Here is a tiny trained network, its code and every weight. The questions are about switching its units off for an input and a target symbol, where a switched-off unit gives its printed mean instead of its output.

import numpy as np


def w(rows, s, z=0):
    codes = np.array(rows[::2]) - 128.0
    scale = np.full(codes.shape[1], s)
    scale[-1] = z or s
    return codes * scale


def norm(h):
    return h / np.sqrt((h * h).mean(-1, keepdims=True) + 1e-5)


def softmax(a):
    e = np.exp(a - a.max(-1, keepdims=True))
    return e / e.sum(-1, keepdims=True)


def log_softmax(a):
    a = a - a.max(-1, keepdims=True)
    return a - np.log(np.exp(a).sum(-1, keepdims=True))


def net(x, mask):
    ids = ['αβγδεζηθλμξπστφψ'.index(c) for c in x.split()]
    T = len(ids)
    res = E[ids] + P[:T]
    u = 0
    for l in range(3):
        r = norm(res)
        for j in range(3):
            rows = slice(4 * j, 4 * j + 4)
            q, k, v = (r @ M[l][rows].T for M in (Q, K, V))
            z = softmax(np.where(np.tri(T) > 0, q @ k.T / 4**0.5, -1e9)) @ v
            o = O[l][rows]
            res = res + np.where(mask[u + j], z, o[:, -1]) @ o[:, :-1]
        u += 3
    return log_softmax(norm(res)[-1] @ U[:, :-1].T + U[:, -1])


Q, K, V, O = {}, {}, {}, {}
E = w([
[141,114,177,135,192,135,109],'α',
[137,105,184,137,192,140,108],'β',
[129,117,177,137,199,133,97],'γ',
[122,112,178,147,198,136,104],'δ',
[90,138,114,95,3,121,173],'ε',
[139,108,185,149,162,125,133],'ζ',
[114,99,186,162,166,135,122],'η',
[103,128,189,157,159,114,99],'θ',
[101,152,133,164,164,97,118],'λ',
[81,122,142,183,146,90,136],'μ',
[142,143,171,103,171,76,101],'ξ',
[155,135,136,135,161,62,160],'π',
[102,159,116,142,131,58,105],'σ',
[142,111,73,159,175,156,175],'τ',
[133,189,94,159,171,159,141],'φ',
[113,78,71,78,147,105,113],'ψ',
],0.0051)
P = w([
[191,104,140,222,233,95,74],'0',
[153,115,133,200,199,106,81],'1',
[137,118,141,181,193,109,103],'2',
[118,122,151,172,179,110,124],'3',
[104,128,155,159,169,115,139],'4',
[95,130,158,144,160,116,155],'5',
[87,134,165,129,160,123,173],'6',
[67,136,167,119,156,121,188],'7',
[50,144,178,102,157,126,215],'8',
[29,150,190,88,157,127,232],'9',
[5,149,200,71,150,136,253],'10',
],0.0034)
Q[0] = w([
[217,121,77,36,40,244,124],'L0H1',
[119,88,90,215,81,18,203],'L0H1',
[226,171,94,166,51,143,66],'L0H1',
[127,181,167,41,123,185,27],'L0H1',
[96,108,199,206,159,93,174],'L0H2',
[90,168,153,197,155,57,140],'L0H2',
[24,131,227,170,149,61,215],'L0H2',
[120,171,193,131,121,89,142],'L0H2',
[144,190,106,187,122,64,85],'L0H3',
[57,106,229,154,167,104,205],'L0H3',
[144,109,169,165,109,146,125],'L0H3',
[33,127,211,160,193,117,201],'L0H3',
],0.011)
K[0] = w([
[173,158,158,180,254,168,33],'L0H1',
[130,245,16,51,17,147,145],'L0H1',
[186,112,54,133,235,102,41],'L0H1',
[208,45,187,232,250,115,148],'L0H1',
[74,183,132,82,172,189,187],'L0H2',
[106,149,89,64,162,196,178],'L0H2',
[40,150,132,42,177,149,224],'L0H2',
[60,103,129,105,149,169,198],'L0H2',
[243,140,41,98,106,57,21],'L0H3',
[32,173,119,75,177,67,180],'L0H3',
[132,177,128,180,180,104,143],'L0H3',
[50,149,145,38,176,62,189],'L0H3',
],0.008)
V[0] = w([
[59,209,147,93,169,241,90],'L0H1',
[193,134,175,174,66,105,166],'L0H1',
[175,254,163,189,81,184,125],'L0H1',
[135,90,129,73,47,162,157],'L0H1',
[135,44,154,88,130,58,101],'L0H2',
[153,136,19,114,131,214,191],'L0H2',
[148,232,213,119,111,135,108],'L0H2',
[113,111,94,170,80,130,113],'L0H2',
[169,99,188,54,130,83,130],'L0H3',
[85,179,172,85,58,159,66],'L0H3',
[61,17,107,121,115,135,173],'L0H3',
[149,89,189,129,139,240,143],'L0H3',
],0.0049)
O[0] = w([
[154,143,126,58,22,136,149,23],'L0H1',
[119,73,117,205,163,85,196,185],'L0H1',
[98,119,161,194,13,76,251,88],'L0H1',
[113,117,48,156,134,77,149,128],'L0H1',
[45,153,60,86,97,119,104,134],'L0H2',
[180,95,136,101,177,173,198,36],'L0H2',
[89,190,190,233,121,86,161,118],'L0H2',
[157,146,157,117,94,169,80,64],'L0H2',
[180,4,185,144,177,99,103,154],'L0H3',
[72,134,238,69,85,138,150,4],'L0H3',
[23,122,143,152,201,197,59,157],'L0H3',
[101,90,141,184,3,182,145,89],'L0H3',
],0.0054,0.0033)
Q[1] = w([
[65,128,225,132,175,138,122],'L1H1',
[115,123,134,80,173,145,199],'L1H1',
[90,154,168,115,112,157,76],'L1H1',
[231,168,127,120,127,174,125],'L1H1',
[157,193,188,207,100,44,221],'L1H2',
[2,135,108,137,145,59,47],'L1H2',
[244,179,191,181,90,129,164],'L1H2',
[4,156,192,181,162,90,58],'L1H2',
[83,80,76,183,155,110,56],'L1H3',
[98,199,114,149,112,131,94],'L1H3',
[162,135,123,103,82,145,15],'L1H3',
[62,109,103,179,131,105,243],'L1H3',
],0.0085)
K[1] = w([
[3,107,112,140,75,128,242],'L1H1',
[165,86,33,113,148,135,183],'L1H1',
[58,128,136,55,85,122,118],'L1H1',
[200,196,105,100,91,201,97],'L1H1',
[163,201,208,236,215,69,237],'L1H2',
[21,78,214,15,134,51,111],'L1H2',
[254,213,176,226,110,144,184],'L1H2',
[3,122,233,54,107,63,148],'L1H2',
[71,133,140,95,110,169,46],'L1H3',
[63,111,112,168,103,98,76],'L1H3',
[175,117,74,154,97,85,46],'L1H3',
[47,141,187,101,174,160,192],'L1H3',
],0.0072)
V[1] = w([
[63,111,238,146,160,187,160],'L1H1',
[44,112,27,145,69,95,165],'L1H1',
[77,46,10,176,60,81,197],'L1H1',
[141,129,176,18,142,130,89],'L1H1',
[68,95,84,96,126,152,28],'L1H2',
[159,51,171,52,141,2,138],'L1H2',
[81,104,232,67,86,180,100],'L1H2',
[225,205,86,194,160,129,217],'L1H2',
[110,247,100,89,79,207,146],'L1H3',
[118,228,118,134,142,201,104],'L1H3',
[129,156,53,123,45,21,122],'L1H3',
[144,87,18,161,187,71,153],'L1H3',
],0.0031)
O[1] = w([
[195,158,123,153,117,151,54,130],'L1H1',
[63,129,189,81,76,180,155,112],'L1H1',
[57,101,198,57,104,173,162,125],'L1H1',
[135,166,106,194,84,85,120,56],'L1H1',
[123,102,22,95,125,147,104,151],'L1H2',
[138,130,153,43,114,3,26,132],'L1H2',
[148,111,55,188,81,84,106,29],'L1H2',
[80,145,239,111,161,154,171,153],'L1H2',
[58,112,173,152,144,108,177,1],'L1H3',
[129,102,198,162,153,113,125,120],'L1H3',
[80,97,62,80,72,152,128,92],'L1H3',
[122,162,175,47,61,163,135,244],'L1H3',
],0.0041,0.0033)
Q[2] = w([
[90,150,199,84,111,149,185],'L2H1',
[171,130,74,56,97,161,157],'L2H1',
[1,80,144,161,234,97,181],'L2H1',
[252,188,127,173,21,172,30],'L2H1',
[195,128,154,54,83,176,120],'L2H2',
[197,107,133,147,67,179,146],'L2H2',
[122,166,134,71,59,163,230],'L2H2',
[54,75,100,131,147,70,48],'L2H2',
[132,57,87,48,204,223,181],'L2H3',
[192,132,124,68,143,179,77],'L2H3',
[136,196,127,138,248,166,109],'L2H3',
[71,193,86,146,200,92,106],'L2H3',
],0.0095)
K[2] = w([
[129,166,214,69,84,166,178],'L2H1',
[127,139,143,99,140,196,52],'L2H1',
[61,99,75,61,46,81,235],'L2H1',
[207,133,177,229,226,117,40],'L2H1',
[249,172,135,108,105,168,86],'L2H2',
[226,143,89,207,142,161,130],'L2H2',
[204,188,125,109,110,204,216],'L2H2',
[25,76,83,75,74,70,77],'L2H2',
[114,2,44,69,167,185,164],'L2H3',
[183,126,130,120,175,242,151],'L2H3',
[196,140,30,98,208,98,57],'L2H3',
[138,208,28,85,120,62,69],'L2H3',
],0.0086)
V[2] = w([
[122,19,52,231,180,22,141],'L2H1',
[145,179,133,127,94,183,67],'L2H1',
[136,179,161,80,93,165,51],'L2H1',
[154,147,161,115,77,215,81],'L2H1',
[120,153,70,162,164,104,124],'L2H2',
[133,83,202,94,154,142,115],'L2H2',
[139,36,171,107,132,93,40],'L2H2',
[94,66,194,70,140,162,139],'L2H2',
[156,111,94,126,153,149,174],'L2H3',
[67,3,138,83,87,99,103],'L2H3',
[96,49,106,127,76,63,104],'L2H3',
[132,158,62,176,154,75,160],'L2H3',
],0.0052)
O[2] = w([
[4,36,124,189,134,45,231,255],'L2H1',
[99,134,172,55,88,189,125,79],'L2H1',
[132,169,198,42,45,220,110,72],'L2H1',
[147,176,195,42,115,191,114,36],'L2H1',
[166,162,143,123,131,183,150,200],'L2H2',
[96,77,106,125,57,82,198,150],'L2H2',
[94,92,109,32,49,151,159,168],'L2H2',
[106,96,64,190,70,91,125,120],'L2H2',
[152,150,45,80,152,140,190,140],'L2H3',
[194,107,171,173,253,121,66,85],'L2H3',
[174,160,158,152,172,127,57,101],'L2H3',
[183,190,98,129,62,159,144,200],'L2H3',
],0.0047,0.004)
U = w([
[228,168,239,157,156,175,195,183],'α',
[208,24,114,155,68,161,87,156],'β',
[173,71,91,13,158,206,254,99],'γ',
[217,139,87,180,71,115,62,141],'δ',
[125,131,204,199,60,132,28,163],'ε',
[214,57,125,84,63,111,155,151],'ζ',
[180,144,80,210,78,194,87,134],'η',
[142,91,63,51,216,195,38,142],'θ',
[168,69,194,58,75,10,55,145],'λ',
[125,85,63,199,188,44,172,124],'μ',
[91,60,132,181,75,238,97,139],'ξ',
[98,253,141,33,180,18,111,1],'π',
[38,240,91,193,157,222,107,14],'σ',
[58,16,154,116,115,118,184,190],'τ',
[100,239,88,118,68,130,167,116],'φ',
[65,107,184,131,145,166,93,78],'ψ',
],0.0092,0.0062)

Each question gives the input, a string of symbols that net reads in full, and the target symbol t.
The units are the heads (4 rows each of Q, K, V and O). Each row of codes is followed by its name. A weight is (code - 128) times the scale printed after its matrix; where a second scale follows, it is the last column's (O and U).
mask holds one flag per head, layer by layer. A switched-off head (its flag False) gives its mean, the last column of its rows in O, instead of its output. The means were averaged over made-up inputs and are rounded, as every weight is.
A unit's drop is (log p(t) with every unit on - log p(t) with that unit switched off) / (log p(t) with every unit on - log p(t) with every unit switched off).
The circuit of an input: a set's keep is (log p(t) with only the set's units on - log p(t) with every unit switched off) / (log p(t) with every unit on - log p(t) with every unit switched off). Starting from all 9 units, units are removed one at a time, each time the one whose removal leaves the highest keep (on an exact tie, the one counted first), for as long as the keep stays at least 0.8.
circuit, biggest first: the units of the circuit, biggest drop first
most important unit: the unit with the biggest drop
heads that matter: for each layer, one digit per head in row order, 1 if its drop is at least 0.15 and else 0, layers parted by /
input φ ψ λ α, target θ: circuit, biggest first => (L0H1)
input σ α μ, target π: circuit, biggest first => (L0H3 L0H1 L2H2 L0H2)
input φ α α φ η ξ, target α: heads that matter => 110 / 010 / 100
input ξ φ α γ ζ τ δ, target γ: heads that matter => 010 / 000 / 001
input ψ β φ ε ε φ μ γ μ σ, target π: circuit, biggest first => (L0H3 L2H1)
input ζ λ τ α μ θ ψ θ δ η η, target ξ: circuit, biggest first => (L0H3 L1H2 L0H1)
input γ γ ε φ ε, target α: circuit, biggest first => (L0H2 L2H1)
input α β ζ ξ θ φ ψ ε ε, target θ: circuit, biggest first => (L2H1 L2H3 L0H2)
input γ θ ζ, target ε: heads that matter => 111 / 000 / 111
input λ δ θ, target φ: circuit, biggest first => (L0H3 L2H3 L1H1 L0H1)
input π ξ π γ μ α α μ, target σ: heads that matter => 101 / 010 / 010
input ξ ψ φ ξ δ α ψ π σ α γ, target π: circuit, biggest first => (L0H1 L1H1 L0H3 L0H2)
input φ π α, target α: heads that matter => 101 / 010 / 100
input γ γ β φ ψ φ, target θ: circuit, biggest first => (L0H1)
input σ α η ζ π ψ ε σ ε θ, target π: heads that matter => 001 / 100 / 100
input σ ψ γ δ λ τ φ, target α: circuit, biggest first => (L0H2 L0H1)
input ξ τ ξ σ ε β ε ψ η ξ, target θ: heads that matter => 011 / 110 / 101
input ξ γ φ γ α α φ φ μ, target α: circuit, biggest first => (L0H2 L0H1)
input η α β β α τ ξ π, target γ: heads that matter => 010 / 000 / 001
input α η τ α ζ λ γ γ ε, target μ: heads that matter => 101 / 001 / 100
input ζ ε ξ ξ ε π α β β τ, target γ: heads that matter => 011 / 111 / 100
input λ τ ζ ψ ψ ψ σ β θ, target π: circuit, biggest first => (L0H3 L0H1)
input ψ φ τ α δ, target γ: circuit, biggest first => (L2H3 L0H3 L0H1 L0H2)
input δ ζ ε ψ σ ε φ θ, target α: heads that matter => 011 / 000 / 100
input γ γ α ψ λ, target θ: heads that matter => 000 / 000 / 000
input μ θ α λ ψ λ ε ε σ, target π: heads that matter => 111 / 100 / 100
input β ζ ε β, target τ: circuit, biggest first => (L1H1)
input φ α ψ β, target θ: heads that matter => 100 / 000 / 000
input ξ γ ψ δ τ ψ θ ξ, target θ: heads that matter => 100 / 000 / 000
input ζ φ π, target α: most important unit => L1H2
